Below is a small trained network, with its code and all its weights. Each question gives an input and a target symbol and asks what happens when units are switched off, that is, made to give their printed mean instead of their output.

import numpy as np


def w(rows, s, z=0):
    codes = np.array(rows[::2]) - 128.0
    scale = np.full(codes.shape[1], s)
    scale[-1] = z or s
    return codes * scale


def softmax(a):
    e = np.exp(a - a.max(-1, keepdims=True))
    return e / e.sum(-1, keepdims=True)


def log_softmax(a):
    a = a - a.max(-1, keepdims=True)
    return a - np.log(np.exp(a).sum(-1, keepdims=True))


def net(x, mask):
    ids = ['αβγδεζθλμξπστψω'.index(c) for c in x.split()]
    T = len(ids)
    res = E[ids] + P[:T]
    u = 0
    for l in range(3):
        r = res
        for j in range(2):
            rows = slice(2 * j, 2 * j + 2)
            q, k, v = (r @ M[l][rows].T for M in (Q, K, V))
            z = softmax(np.where(np.tri(T) > 0, q @ k.T / 2**0.5, -1e9)) @ v
            o = O[l][rows]
            res = res + np.where(mask[u + j], z, o[:, -1]) @ o[:, :-1]
        u += 2
    return log_softmax(res[-1] @ U[:, :-1].T + U[:, -1])


Q, K, V, O = {}, {}, {}, {}
E = w([
[86,96,167,175,195,122,71],'α',
[126,122,78,152,171,155,62],'β',
[143,44,92,133,91,98,107],'γ',
[76,120,92,144,96,143,64],'δ',
[197,127,119,152,202,139,195],'ε',
[137,176,175,140,103,138,66],'ζ',
[195,254,199,145,90,84,159],'θ',
[98,84,203,166,97,90,118],'λ',
[79,109,136,176,125,163,101],'μ',
[173,73,174,17,146,160,141],'ξ',
[187,190,60,143,55,240,115],'π',
[185,107,152,188,147,80,85],'σ',
[163,75,106,106,171,92,160],'τ',
[89,169,98,115,196,191,97],'ψ',
[72,191,201,63,208,126,114],'ω',
],0.011)
P = w([
[90,115,122,221,103,172,150],'0',
[218,16,206,86,183,211,139],'1',
[120,118,51,220,141,92,36],'2',
[53,147,126,106,71,98,205],'3',
[215,75,213,52,115,223,87],'4',
[138,150,92,209,168,95,1],'5',
[61,143,118,103,68,102,208],'6',
[202,123,236,12,70,199,56],'7',
[160,171,126,172,186,81,3],'8',
[66,119,88,144,71,127,222],'9',
[207,168,214,34,63,217,35],'10',
[193,197,141,154,211,94,21],'11',
[42,94,87,151,69,132,213],'12',
],0.0061)
Q[0] = w([
[8,114,229,123,144,107,111],'0.h1',
[98,103,156,73,136,222,254],'0.h1',
[213,149,111,245,151,140,122],'0.h2',
[28,173,98,149,105,93,148],'0.h2',
],0.0056)
K[0] = w([
[10,61,148,21,96,139,239],'0.h1',
[41,93,252,120,208,81,50],'0.h1',
[174,53,167,12,196,175,151],'0.h2',
[21,154,74,136,16,198,71],'0.h2',
],0.0047)
V[0] = w([
[20,67,218,67,136,112,197],'0.h1',
[53,2,82,193,235,135,150],'0.h1',
[212,114,146,33,166,201,87],'0.h2',
[201,164,226,167,203,112,155],'0.h2',
],0.0041)
O[0] = w([
[56,101,148,115,138,121,206,74],'0.h1',
[134,123,69,158,253,108,202,48],'0.h1',
[179,212,167,139,113,168,122,202],'0.h2',
[134,70,199,143,175,172,106,246],'0.h2',
],0.0059,0.0011)
Q[1] = w([
[195,127,54,225,126,189,96],'1.h1',
[149,199,164,41,120,154,217],'1.h1',
[179,160,104,178,216,21,9],'1.h2',
[77,172,151,193,207,2,53],'1.h2',
],0.0063)
K[1] = w([
[170,135,75,123,46,253,101],'1.h1',
[125,219,143,199,126,16,121],'1.h1',
[186,243,206,27,184,79,105],'1.h2',
[105,227,199,49,190,99,101],'1.h2',
],0.0059)
V[1] = w([
[58,243,84,232,86,21,240],'1.h1',
[121,147,67,196,36,185,51],'1.h1',
[30,3,65,141,112,228,99],'1.h2',
[217,12,146,164,48,114,205],'1.h2',
],0.0053)
O[1] = w([
[75,148,103,209,47,137,159,2],'1.h1',
[131,170,132,114,73,104,69,190],'1.h1',
[50,120,89,1,89,130,136,77],'1.h2',
[208,84,163,86,39,153,137,88],'1.h2',
],0.0085,0.0021)
Q[2] = w([
[89,179,79,193,67,57,189],'2.h1',
[117,126,63,248,218,48,74],'2.h1',
[63,185,120,77,135,105,182],'2.h2',
[78,173,55,181,160,209,254],'2.h2',
],0.0059)
K[2] = w([
[144,139,205,226,144,64,190],'2.h1',
[198,199,203,131,2,106,207],'2.h1',
[176,155,115,193,126,60,198],'2.h2',
[195,219,206,138,66,111,89],'2.h2',
],0.0069)
V[2] = w([
[176,202,125,138,185,128,183],'2.h1',
[207,172,190,190,93,19,200],'2.h1',
[67,9,134,69,180,2,60],'2.h2',
[96,205,225,154,163,57,160],'2.h2',
],0.0051)
O[2] = w([
[235,221,73,170,55,115,119,121],'2.h1',
[108,107,62,253,131,49,148,89],'2.h1',
[165,78,193,198,129,1,36,252],'2.h2',
[49,162,250,215,158,167,139,111],'2.h2',
],0.005,0.0016)
U = w([
[101,181,58,101,186,175,134,110],'α',
[192,128,60,115,177,171,208,145],'β',
[169,156,46,97,84,186,133,43],'γ',
[79,122,101,118,117,148,109,103],'δ',
[77,174,163,105,195,135,174,18],'ε',
[103,168,131,157,70,147,166,188],'ζ',
[202,90,90,205,128,63,85,79],'θ',
[160,67,78,92,73,56,133,75],'λ',
[59,155,50,92,92,80,94,214],'μ',
[212,81,222,39,178,210,88,250],'ξ',
[138,169,212,78,71,162,18,141],'π',
[74,60,183,139,75,65,151,56],'σ',
[174,106,64,96,155,87,195,200],'τ',
[131,151,40,120,215,143,64,165],'ψ',
[66,122,130,154,254,67,94,47],'ω',
],0.0068,0.0017)

Each question gives the input, a string of symbols that net reads in full, and the target symbol t.
The units are the heads (2 rows each of Q, K, V and O). Each row of codes is followed by its name. A weight is (code - 128) times the scale printed after its matrix; where a second scale follows, it is the last column's (O and U).
mask holds one flag per head, layer by layer. A switched-off head (its flag False) gives its mean, the last column of its rows in O, instead of its output. The means were averaged over made-up inputs and are rounded, as every weight is.
A unit's drop is (log p(t) with every unit on - log p(t) with that unit switched off) / (log p(t) with every unit on - log p(t) with every unit switched off).
The circuit of an input: a set's keep is (log p(t) with only the set's units on - log p(t) with every unit switched off) / (log p(t) with every unit on - log p(t) with every unit switched off). Starting from all 6 units, units are removed one at a time, each time the one whose removal leaves the highest keep (on an exact tie, the one counted first), for as long as the keep stays at least 0.8.
units of the circuit, in order: the units of the circuit, biggest drop first
unit that matters most: the unit with the biggest drop
heads that matter: for each layer, one digit per head in row order, 1 if its drop is at least 0.15 and else 0, layers parted by /
drop of u: that unit's drop, to one decimal
input ω ω θ π ξ σ, target ξ: units of the circuit, in order => (1.h1)
input δ ξ δ μ π ξ ε δ γ, target ξ: units of the circuit, in order => (1.h1, 2.h1)
input ξ δ θ θ, target ζ: units of the circuit, in order => (1.h1, 2.h2)
input γ λ δ θ μ θ θ λ θ, target θ: units of the circuit, in order => (1.h2, 2.h1)
input π ζ σ γ ω μ δ δ δ θ λ π, target π: units of the circuit, in order => (1.h1, 0.h1)
input ζ β α ω δ π, target π: heads that matter => 10 / 10 / 10
input σ ξ α θ λ σ θ ζ δ, target θ: heads that matter => 00 / 01 / 11
input ω ζ τ ψ τ μ λ θ ε, target θ: units of the circuit, in order => (1.h2, 2.h1)
input ζ ζ λ δ μ μ θ ξ δ δ γ β, target ξ: units of the circuit, in order => (1.h1, 1.h2)
input θ ε θ θ, target ζ: units of the circuit, in order => (2.h2, 1.h1)
input β δ μ ζ ξ μ, target ξ: units of the circuit, in order => (1.h1, 2.h1)
input ξ θ δ ψ ξ α, target ξ: heads that matter => 00 / 11 / 00
input ε ω ε ω θ λ σ γ ω, target ω: heads that matter => 00 / 01 / 00
input θ τ θ σ ξ λ, target ξ: unit that matters most => 1.h1
input λ ξ μ, target ξ: units of the circuit, in order => (1.h1, 1.h2)
input ζ λ β λ μ λ ω δ σ, target ω: units of the circuit, in order => (1.h2, 2.h1)
input σ θ τ α ξ τ, target ξ: heads that matter => 01 / 11 / 00
input δ π δ δ ξ ζ δ α σ, target ξ: drop of 0.h1 => 0.0
input δ θ γ, target θ: drop of 0.h2 => 0.0
input ψ θ ζ θ ζ μ, target θ: drop of 2.h2 => -0.1
input β ξ ψ β μ ζ θ ξ λ, target ξ: drop of 2.h1 => 0.2
